Rows, each followed by one of two labels for a hidden trait (new trait and labels in each part)
In the rows, 100 means zero.
[ 87  97 105  94  83  94 101  74 113 140  69  99  87 111 106 102  78 104
  89 118  85 102 134] => z636
[100  97 110  99 105 101 131  95 107 103  78 106  88 108  94 107  91 103
  76  69 102  96 113] => z595
[111  96  88 100 107  93  60 121  56 106  98 107  97 113 100  94 114  71
  99 100  93  95 122] => z595
[ 81 107 103 102 106  88 107  86 129 104  96 127  84  88  99  94  38 114
 104  84 108  93  91] => z636
[ 69 112 101  82  96  96 108  70 132  81  70 109  96  94  87  99 157  98
  99  99 112  97  72] => z595
[ 62 106  93  93  96  99  83  97 141 105  98  88 101 103  92  87  75  92
  92 115 105 104 154] => z595
[102 109 102 117  89  95  59 119 102 116  91  99  98  98  97 101  75  83
  90 132 104 108 110] => z636
[ 92  95 105 146 107 124  84 136 106  98 118  78  99  97 112 109  40  85
 103 132  82 100  60] => z636
[122  97 110 109 111 100  83  92  83  99 130 159 107 102 106  98 138  70
 121 143 100 101  63] => z595
[ 88 100  87  81 102  93  86  72  62 121  71  95 107 110  92  95  73 100
 108  67  91  99 118] => z595
[129 108 108 106 111  99 103 154 125  93 108  73  99 112 100  98 137 125
  85 104 104 105  73] => z595
[ 81  99  96 107  96 103  88 105  67  87  95 144  90  91  95 102  66  75
 118 114  96  97  86] => z636
[123 101  99 121  97 101  96 117  94 117  69 101  82  81 100  93  82 136
  96  66 111  97  87] => z595
[103 104 120  95  94  94 102 122  77 102  68  49  96 103 108  89 135 132
  99  84  98  98 113] => z636
[144  92  89 124  98 113  87  98  91  74 125  91 113  94  99 108 123  89
  88 106 101 100  17] => z636
